Small tables with named rows and columns. After each table, cells are looked up by row and column.

Luk =
,Geka,Kubo,Roz,Ped,Feguma,Pozu,Zus,Gigone
Sav,74916,61827,11461,70081,69084,26615,42115,76391
Pomevan,74822,71853,28067,20948,69663,70264,60778,11578
Sorakol,74725,74827,47099,11785,36624,72429,70723,66101
Lifizi,74932,20688,74003,39035,83086,51244,59733,30577
Resiz,74667,11324,69347,28123,51181,70158,38080,99474
Fif,74666,70389,19122,36298,74304,68344,33064,17703

Fif, Ped -> 36298
Sav, Feguma -> 69084
Pomevan, Pozu -> 70264
Sav, Roz -> 11461
Resiz, Gigone -> 99474
Fif, Kubo -> 70389
Resiz, Ped -> 28123
Sav, Ped -> 70081
Resiz, Pozu -> 70158
Which row has the largest Roz? Lifizi

Rele
cols = Fikinod, Nefovo
Fepezo: [6600, 4284]
Zute: [7906, 6122]
Puzafi: [5497, 6828]
Nilifov: [5528, 7339]
Vetofuz: [122, 694]
Ninib: [7515, 6207]
Vateb: [4973, 4778]
Mopu: [6598, 9460]
Mok: [3042, 4979]
Dori: [7895, 2744]

What is the Nefovo of Mopu in Rele?
9460
What is the Fikinod of Nilifov in Rele?
5528
What is the Fikinod of Vetofuz in Rele?
122
What is the Nefovo of Dori in Rele?
2744
What is the Nefovo of Mok in Rele?
4979
What is the Fikinod of Fepezo in Rele?
6600
What is the Fikinod of Mok in Rele?
3042
What is the Nefovo of Fepezo in Rele?
4284
What is the Nefovo of Zute in Rele?
6122
What is the Fikinod of Puzafi in Rele?
5497
What is the Nefovo of Vetofuz in Rele?
694
What is the Nefovo of Vateb in Rele?
4778
What is the Fikinod of Zute in Rele?
7906
What is the Fikinod of Dori in Rele?
7895

Kof:
,Fofo,Levose,Daguf,Von,Pup,Misi,Nel,Giz,Dabas,Fetoni
Bunopa,-18,-75,-30,2,41,-53,-186,63,-156,109
Ter,34,-18,36,102,-101,12,-115,-135,-32,-395
Gol,-219,-127,119,57,203,168,616,536,650,627
Nes,357,253,227,98,-6,-35,152,-10,46,-62
Muf,151,22,34,-51,-214,-142,-289,-259,-539,-653
Piniseb,-196,-253,-30,-50,-10,63,56,1,63,112

Daguf of Piniseb = -30
Giz of Bunopa = 63
Fetoni of Nes = -62
Daguf of Bunopa = -30
Von of Muf = -51
Nel of Ter = -115
Fetoni of Muf = -653
Von of Gol = 57
Misi of Ter = 12
Dabas of Gol = 650

Bip:
,Valifad,Ler,Sonup,Tudeli,Gib
Rekivi,32223,99698,-42687,-41042,-21485
Liti,-78479,52807,4136,-51557,-15573
Pesabud,47093,56890,-30720,-13343,-10311

What is the Valifad of Rekivi in Bip?
32223
What is the Tudeli of Rekivi in Bip?
-41042
What is the Valifad of Pesabud in Bip?
47093
What is the Sonup of Liti in Bip?
4136
What is the Valifad of Liti in Bip?
-78479
What is the Gib of Rekivi in Bip?
-21485
What is the Sonup of Rekivi in Bip?
-42687
What is the Tudeli of Pesabud in Bip?
-13343
What is the Ler of Rekivi in Bip?
99698
What is the Gib of Pesabud in Bip?
-10311
What is the Sonup of Pesabud in Bip?
-30720
What is the Ler of Pesabud in Bip?
56890
What is the Tudeli of Liti in Bip?
-51557
What is the Gib of Liti in Bip?
-15573
What is the Ler of Liti in Bip?
52807
Row with the largest Tudeli: Pesabud

Table Ruko
         Suvug  Mor  Sibali  Mig  Led  Laneri  Mel  Tad  Ferem
Zon        -13  -45     -33   -7  -19     -28  -30    4    -26
Nev        -20   -3      21    4  -27      -5  -15  -12    -45
Zun         26   20      30   59    4     -21   21  -47    -34
Migabon    -23  -41     -30   16  -13     -19  -33  -31     -3
Fad        -11  -27     -19  -11  -24     -38   -7   82     13
Nani        14   -1      -3   21   -9     -27   27  -63    -32
Vuso        -8   -9     -16  -27   -9     -26   -9  -11     13
Netinad     -4   13      -1   35   -2     -16   20   -1    -26
Beg         -1   -6      27   -2   -2      -3  -27   -9     -6
Kurim      -57  -43     -35  -27  -53     -23  -27   37    -19
Pumit      -22  -23     -31    8    3       9  -43   -5    -20
Tavigif    -26  -16     -17  -17  -34      17    6    0    -36

Sibali of Nani = -3
Mig of Pumit = 8
Mel of Tavigif = 6
Laneri of Netinad = -16
Mel of Pumit = -43
Suvug of Zon = -13
Laneri of Pumit = 9
Mig of Nev = 4
Which row has the largest Led? Zun

Fuzis
|  | Reg | Vibipot | Vol | Gat |
|---|---|---|---|---|
| Suf | 61.91 | 48.16 | 10.41 | 30.01 |
| Nul | 34.56 | 60.73 | 22.29 | 39.36 |
| Netat | 55.55 | 47.20 | 37.80 | 40.58 |
| Bim | 49.54 | 22.63 | 58.55 | 35.02 |
| Robi | 50.79 | 51.06 | 49.34 | 38.59 |
| Mos | 44.00 | 75.35 | 70.40 | 9.29 |

What is the Reg of Robi in Fuzis?
50.79
What is the Reg of Netat in Fuzis?
55.55
What is the Gat of Suf in Fuzis?
30.01
What is the Vol of Bim in Fuzis?
58.55
What is the Reg of Mos in Fuzis?
44.00
What is the Vol of Robi in Fuzis?
49.34
What is the Vibipot of Robi in Fuzis?
51.06
What is the Vibipot of Suf in Fuzis?
48.16
What is the Vibipot of Netat in Fuzis?
47.20
What is the Gat of Robi in Fuzis?
38.59
What is the Reg of Suf in Fuzis?
61.91
What is the Gat of Netat in Fuzis?
40.58

Table Kevesom
,Zavazuz,Simomu,Ful,Bug,Bizod
Pup,0.345,-0.169,0.111,-0.718,0.708
Sok,0.220,-0.403,0.111,-0.718,0.591
Kifa,-0.974,-0.385,-0.553,0.225,0.405
Fer,0.550,0.218,-0.288,0.168,0.342
Dono,-0.978,-0.241,-0.421,0.170,0.414
Vide,-0.978,-0.133,-0.273,0.092,0.352
Buv,-0.858,-0.403,-0.469,0.225,0.274
Bada,-0.204,0.144,-0.606,-0.685,-0.258
Rul,0.384,-0.073,0.091,-0.706,0.718
Piva,0.111,-0.209,-0.606,-0.685,-0.258
Kan,-0.948,-0.009,-0.069,0.039,0.243
Suk,0.550,0.218,-0.279,-0.029,0.512
Bidamul,0.436,0.016,0.005,-0.638,0.718

What is the Zavazuz of Bada in Kevesom?
-0.204
What is the Ful of Vide in Kevesom?
-0.273
What is the Simomu of Sok in Kevesom?
-0.403
What is the Ful of Suk in Kevesom?
-0.279
What is the Bug of Sok in Kevesom?
-0.718
What is the Zavazuz of Suk in Kevesom?
0.550
What is the Zavazuz of Pup in Kevesom?
0.345
What is the Bizod of Piva in Kevesom?
-0.258
What is the Simomu of Piva in Kevesom?
-0.209

Ganiv
           Pes  Godaken    Vol    Bir  Gebisos  Pebuno    Mep  Mobuti  Mivuzu
Kazode   -0.15     0.36   0.26  -0.12     0.02    0.34   0.17   -0.29   -0.01
Sufad    -0.22    -0.64   0.39  -0.32     0.65    0.40  -0.68    0.63    0.72
Tubeb    -0.13     0.34   0.24  -0.10     0.02    0.31   0.16   -0.27   -0.01
Nasif     0.46    -0.26  -0.21   0.44    -0.01   -0.35   0.20    0.43    0.01
Mumu      0.03    -0.21   0.40  -0.03     0.60    0.14  -0.58    0.24    0.65
Sezike   -0.49    -0.70   0.42  -0.58     0.60    0.68  -0.62    0.73    0.67
Tapedi   -0.22     0.60   0.14  -0.14    -0.23    0.39   0.49   -0.42   -0.30
Rerepum  -0.29     0.53   0.26  -0.23    -0.10    0.47   0.32   -0.40   -0.16
Lenal    -0.19    -0.04   0.14  -0.21     0.10    0.37   0.01    0.17    0.11
Rosel    -0.17    -0.59   0.17  -0.26     0.43    0.34  -0.44    0.70    0.50

What is the Bir of Rosel in Ganiv? -0.26
What is the Vol of Rerepum in Ganiv? 0.26
What is the Mep of Sufad in Ganiv? -0.68
What is the Pes of Lenal in Ganiv? -0.19
What is the Pebuno of Rosel in Ganiv? 0.34
What is the Bir of Sezike in Ganiv? -0.58
What is the Mivuzu of Lenal in Ganiv? 0.11
What is the Mivuzu of Rerepum in Ganiv? -0.16
What is the Pebuno of Sezike in Ganiv? 0.68
What is the Mep of Rosel in Ganiv? -0.44
What is the Mivuzu of Nasif in Ganiv? 0.01
What is the Godaken of Tubeb in Ganiv? 0.34
What is the Mep of Lenal in Ganiv? 0.01
What is the Gebisos of Sufad in Ganiv? 0.65
What is the Pes of Sezike in Ganiv? -0.49
What is the Vol of Kazode in Ganiv? 0.26
What is the Mep of Nasif in Ganiv? 0.20
What is the Vol of Lenal in Ganiv? 0.14
What is the Mobuti of Tapedi in Ganiv? -0.42

